Below are the code and all the weights of a small trained network. Each question names an input and a target symbol and asks about switching units off, where a switched-off unit gives its printed mean instead of its output.

import numpy as np


def w(rows, s, z=0):
    codes = np.array(rows[::2]) - 128.0
    scale = np.full(codes.shape[1], s)
    scale[-1] = z or s
    return codes * scale


def f(y):
    return y / 2 * (1 + np.tanh(0.7978845608 * (y + 0.044715 * y**3)))


def softmax(a):
    e = np.exp(a - a.max(-1, keepdims=True))
    return e / e.sum(-1, keepdims=True)


def log_softmax(a):
    a = a - a.max(-1, keepdims=True)
    return a - np.log(np.exp(a).sum(-1, keepdims=True))


def net(x, mask):
    ids = ['ΔΦαβεζθπστψ'.index(c) for c in x.split()]
    T = len(ids)
    res = E[ids] + P[:T]
    r = res
    for j in range(3):
        rows = slice(2 * j, 2 * j + 2)
        q, k, v = (r @ M[0][rows].T for M in (Q, K, V))
        z = softmax(np.where(np.tri(T) > 0, q @ k.T / 2**0.5, -1e9)) @ v
        o = O[0][rows]
        res = res + np.where(mask[j], z, o[:, -1]) @ o[:, :-1]
    y = f(res @ A[0][:, :-1].T + A[0][:, -1])
    res = res + np.where(mask[3:19], y, B[0][:, -1]) @ B[0][:, :-1]
    return log_softmax(res[-1] @ U[:, :-1].T + U[:, -1])


Q, K, V, O, A, B = {}, {}, {}, {}, {}, {}
E = w([
[85,136,146],'Δ',
[121,110,149],'Φ',
[98,136,174],'α',
[109,132,93],'β',
[71,133,108],'ε',
[111,106,165],'ζ',
[239,254,113],'θ',
[91,191,171],'π',
[167,82,236],'σ',
[168,197,72],'τ',
[125,118,135],'ψ',
],0.019)
P = w([
[179,9,46],'0',
[212,199,156],'1',
[231,232,109],'2',
[108,148,136],'3',
[127,173,134],'4',
[129,174,131],'5',
[136,167,124],'6',
[131,169,132],'7',
[137,184,120],'8',
[131,186,112],'9',
[134,176,122],'10',
],0.011)
Q[0] = w([
[159,54,124],'H0',
[91,246,168],'H0',
[147,152,108],'H1',
[208,156,165],'H1',
[1,36,199],'H2',
[2,95,175],'H2',
],0.0088)
K[0] = w([
[77,249,185],'H0',
[121,109,18],'H0',
[91,163,131],'H1',
[132,86,111],'H1',
[91,154,152],'H2',
[114,188,189],'H2',
],0.011)
V[0] = w([
[191,118,75],'H0',
[133,146,61],'H0',
[84,203,98],'H1',
[126,158,171],'H1',
[147,140,254],'H2',
[38,103,108],'H2',
],0.015)
O[0] = w([
[137,74,147,255],'H0',
[146,56,165,194],'H0',
[127,106,157,140],'H1',
[171,124,125,135],'H1',
[150,128,52,93],'H2',
[5,190,153,15],'H2',
],0.014,0.0097)
A[0] = w([
[59,194,126,177],'N0',
[193,214,186,116],'N1',
[193,69,205,38],'N2',
[165,245,213,172],'N3',
[11,183,254,24],'N4',
[140,107,27,149],'N5',
[250,56,128,229],'N6',
[124,136,173,53],'N7',
[17,167,111,254],'N8',
[102,90,139,128],'N9',
[109,49,163,97],'N10',
[144,101,178,44],'N11',
[145,21,168,198],'N12',
[109,77,200,99],'N13',
[227,67,208,150],'N14',
[180,41,22,185],'N15',
],0.0085,0.0062)
B[0] = w([
[120,162,72,133],'N0',
[90,66,125,153],'N1',
[114,92,117,192],'N2',
[41,95,115,152],'N3',
[254,173,173,145],'N4',
[119,128,186,146],'N5',
[81,158,90,254],'N6',
[160,103,124,129],'N7',
[69,197,107,134],'N8',
[112,116,143,131],'N9',
[123,124,125,152],'N10',
[129,109,102,146],'N11',
[153,150,177,200],'N12',
[131,133,76,149],'N13',
[116,139,107,232],'N14',
[152,136,157,202],'N15',
],0.0082,0.036)
U = w([
[99,198,133,252],'Δ',
[86,149,118,208],'Φ',
[82,170,75,216],'α',
[161,122,236,161],'β',
[162,229,180,80],'ε',
[90,165,99,130],'ζ',
[184,92,110,103],'θ',
[101,165,88,82],'π',
[165,254,56,52],'σ',
[86,40,158,1],'τ',
[90,133,139,129],'ψ',
],0.0073,0.0024)

Each question gives the input, a string of symbols that net reads in full, and the target symbol t.
The units are the heads (2 rows each of Q, K, V and O) and the neurons (one row each of A and B). Each row of codes is followed by its name. A weight is (code - 128) times the scale printed after its matrix; where a second scale follows, it is the last column's (O, A, B and U).
mask holds one flag per unit, heads first, then neurons. A switched-off unit (its flag False) gives its mean, the last column of its rows in O or B, instead of its output. The means were averaged over made-up inputs and are rounded, as every weight is.
A unit's drop is (log p(t) with every unit on - log p(t) with that unit switched off) / (log p(t) with every unit on - log p(t) with every unit switched off).
The circuit of an input: a set's keep is (log p(t) with only the set's units on - log p(t) with every unit switched off) / (log p(t) with every unit on - log p(t) with every unit switched off). Starting from the 12 units with the biggest drops (on a tie, the unit counted first), units are removed one at a time, each time the one whose removal leaves the highest keep (on an exact tie, the one counted first), for as long as the keep stays at least 0.8.
circuit, biggest first: the units of the circuit, biggest drop first
k most important neurons: the k neurons with the biggest drops, biggest first
which heads matter: for each layer, one digit per head in row order, 1 if its drop is at least 0.15 and else 0, layers parted by /
input ε σ ε, target ε: which heads matter	001
input ε θ θ θ, target ε: circuit, biggest first	N4; H2
input σ θ β θ θ θ τ, target σ: most important neuron	N2
input τ θ σ ε θ Δ τ, target τ: circuit, biggest first	H2; N2; H0
input θ σ θ ε σ θ π θ α α, target θ: which heads matter	101
input β θ ε, target β: which heads matter	001
input σ θ σ θ β θ σ Δ β, target σ: which heads matter	101
input ε ζ ψ, target ε: circuit, biggest first	N4; H2
input σ σ θ θ σ, target θ: which heads matter	001
input θ θ ζ ε θ θ β θ π π, target θ: which heads matter	101
input ε β β, target ε: 2 most important neurons	N4; N6
input β θ β, target β: circuit, biggest first	H2; N6
input β θ τ, target β: 2 most important neurons	N6; N4
input θ ψ θ β θ ζ Δ, target θ: which heads matter	001
input σ θ ε, target σ: circuit, biggest first	H2; H0
input σ θ θ Φ, target θ: most important neuron	N2
input τ π Δ, target τ: circuit, biggest first	N2; H0
input π ζ σ θ Δ, target σ: circuit, biggest first	H2; H0
input θ θ π θ ε θ θ ψ, target θ: 2 most important neurons	N2; N3
input θ τ ε θ θ Δ σ θ θ θ β, target θ: circuit, biggest first	H2
input β ζ ζ, target β: 2 most important neurons	N4; N6
input σ σ τ α Δ σ ε, target σ: circuit, biggest first	H0; H2
input β ε β β β β, target β: circuit, biggest first	N6; H2
